Here is a tiny trained network, its code and every weight. The questions are about switching its units off for an input and a class, where a switched-off unit gives its printed mean instead of its output.

import numpy as np


def w(rows, s, z=0):
    codes = np.array(rows[::2]) - 128.0
    scale = np.full(codes.shape[1], s)
    scale[-1] = z or s
    return codes * scale


def f(y):
    return y / 2 * (1 + np.tanh(0.7978845608 * (y + 0.044715 * y**3)))


def log_softmax(a):
    a = a - a.max(-1, keepdims=True)
    return a - np.log(np.exp(a).sum(-1, keepdims=True))


def net(x, mask):
    res = np.array(x, float).reshape(1, 8) / 4 @ E
    y = f(res @ A[0][:, :-1].T + A[0][:, -1])
    res = res + np.where(mask, y, B[0][:, -1]) @ B[0][:, :-1]
    return log_softmax(res[-1] @ U[:, :-1].T + U[:, -1])


A, B = {}, {}
E = w([
[135,124,122,128,129,124,126,124,117],'x0',
[132,120,136,135,129,121,126,135,121],'x1',
[166,52,109,118,203,226,95,185,157],'x2',
[124,131,124,126,128,130,124,132,129],'x3',
[137,115,42,148,152,16,186,165,171],'x4',
[61,78,92,143,116,97,29,86,149],'x5',
[146,169,214,103,254,61,95,100,159],'x6',
[237,169,117,122,65,126,58,115,197],'x7',
],0.0083)
A[0] = w([
[100,193,172,157,56,61,164,26,96,43],'N0',
[2,124,145,167,185,157,187,148,49,1],'N1',
[170,52,125,111,190,194,120,132,172,19],'N2',
[224,193,179,111,143,174,244,179,94,37],'N3',
[231,180,130,159,63,143,74,108,214,10],'N4',
[123,139,197,125,187,82,116,111,151,27],'N5',
[87,85,98,143,128,110,29,80,127,15],'N6',
[86,118,143,181,150,90,73,131,143,52],'N7',
[116,125,205,119,107,228,99,47,98,150],'N8',
[149,165,194,97,244,74,74,116,162,40],'N9',
[122,108,89,181,36,161,135,179,114,4],'N10',
],0.0086,0.011)
B[0] = w([
[180,133,117,186,181,175,97,224,89,197],'N0',
[152,61,156,33,149,87,118,134,82,179],'N1',
[145,138,84,158,140,163,86,222,89,164],'N2',
[11,118,151,173,87,78,67,122,143,199],'N3',
[151,35,183,30,136,90,120,148,99,184],'N4',
[121,93,93,117,82,162,152,133,68,149],'N5',
[28,112,165,168,97,97,73,116,117,145],'N6',
[144,101,141,128,79,120,101,113,149,133],'N7',
[176,124,106,161,129,87,175,108,199,254],'N8',
[125,110,101,147,66,194,186,71,84,209],'N9',
[142,141,89,125,85,200,146,53,75,148],'N10',
],0.013,0.0079)
U = w([
[119,142,89,130,32,208,167,64,36,33],'0',
[152,91,180,5,134,70,74,150,88,60],'1',
[4,153,151,198,79,88,1,126,149,81],'2',
[174,170,112,209,186,186,49,249,92,68],'3',
[130,177,116,132,139,113,137,131,159,251],'4',
[127,169,116,137,125,110,122,116,156,224],'5',
[130,160,110,134,130,114,128,127,150,229],'6',
[158,119,82,190,134,39,196,122,200,108],'7',
],0.0095,0.014)

Each question gives the input, the list of numbers given to net, and the class t.
The units are the neurons (one row each of A and B). Each row of codes is followed by its name. A weight is (code - 128) times the scale printed after its matrix; where a second scale follows, it is the last column's (A, B and U).
mask holds one flag per neuron, in row order. A switched-off neuron (its flag False) gives its mean, the last column of its row in B, instead of its output. The means were averaged over made-up inputs and are rounded, as every weight is.
A unit's drop is (log p(t) with every unit on - log p(t) with that unit switched off) / (log p(t) with every unit on - log p(t) with every unit switched off).
The circuit of an input: a set's keep is (log p(t) with only the set's units on - log p(t) with every unit switched off) / (log p(t) with every unit on - log p(t) with every unit switched off). Starting from all 11 units, units are removed one at a time, each time the one whose removal leaves the highest keep (on an exact tie, the one counted first), for as long as the keep stays at least 0.8.
circuit, biggest first: the units of the circuit, biggest drop first
unit that matters most: the unit with the biggest drop
k most important neurons: the k neurons with the biggest drops, biggest first
drop when u is switched off: that unit's drop, to one decimal
input [-8,4,-3,-3,-1,1,-6,8], class 1: 2 most important neurons -> [N4 N9]
input [-3,7,-8,3,-2,-2,-5,-7], class 3: 2 most important neurons -> [N0 N4]
input [3,-2,-8,-8,-8,3,-7,-4], class 3: 2 most important neurons -> [N0 N9]
input [-4,4,7,3,3,8,5,4], class 2: unit that matters most -> N6
input [-5,-4,-5,0,5,-1,-3,3], class 3: circuit, biggest first -> [N0 N8]
input [-3,-3,8,-6,6,8,3,0], class 2: 4 most important neurons -> [N6 N0 N8 N7]
input [7,8,-7,-5,7,6,8,3], class 0: circuit, biggest first -> [N9 N5]
input [6,-4,-1,5,5,-6,-2,3], class 2: circuit, biggest first -> [N3 N8]
input [4,4,8,2,-8,-8,-6,8], class 1: 3 most important neurons -> [N4 N0 N9]
input [-5,-1,-4,0,-3,-1,5,-1], class 0: 2 most important neurons -> [N9 N5]
input [6,-1,-2,5,7,2,1,7], class 1: 2 most important neurons -> [N4 N8]
input [1,4,-1,3,3,0,5,-5], class 0: 2 most important neurons -> [N9 N8]
input [3,3,-7,-8,3,-5,7,8], class 1: 2 most important neurons -> [N4 N8]
input [5,-4,-5,3,4,-7,-5,-8], class 1: unit that matters most -> N1
input [1,-7,8,8,0,-4,8,3], class 0: 2 most important neurons -> [N9 N0]
input [7,-2,3,-2,-4,-1,-6,7], class 1: 2 most important neurons -> [N4 N9]
input [-2,-5,7,5,-7,-4,7,2], class 0: 3 most important neurons -> [N9 N0 N5]
input [0,-7,8,-8,3,5,5,-5], class 3: 2 most important neurons -> [N2 N8]
input [-7,0,-7,-3,-4,2,-5,-4], class 3: drop when N0 is switched off -> 0.9
input [8,2,-7,6,0,-2,-3,8], class 1: drop when N4 is switched off -> 1.5
input [8,4,-4,5,-6,-7,-5,-2], class 5: unit that matters most -> N8
input [1,3,2,-5,1,-8,-2,-5], class 2: drop when N3 is switched off -> 0.8
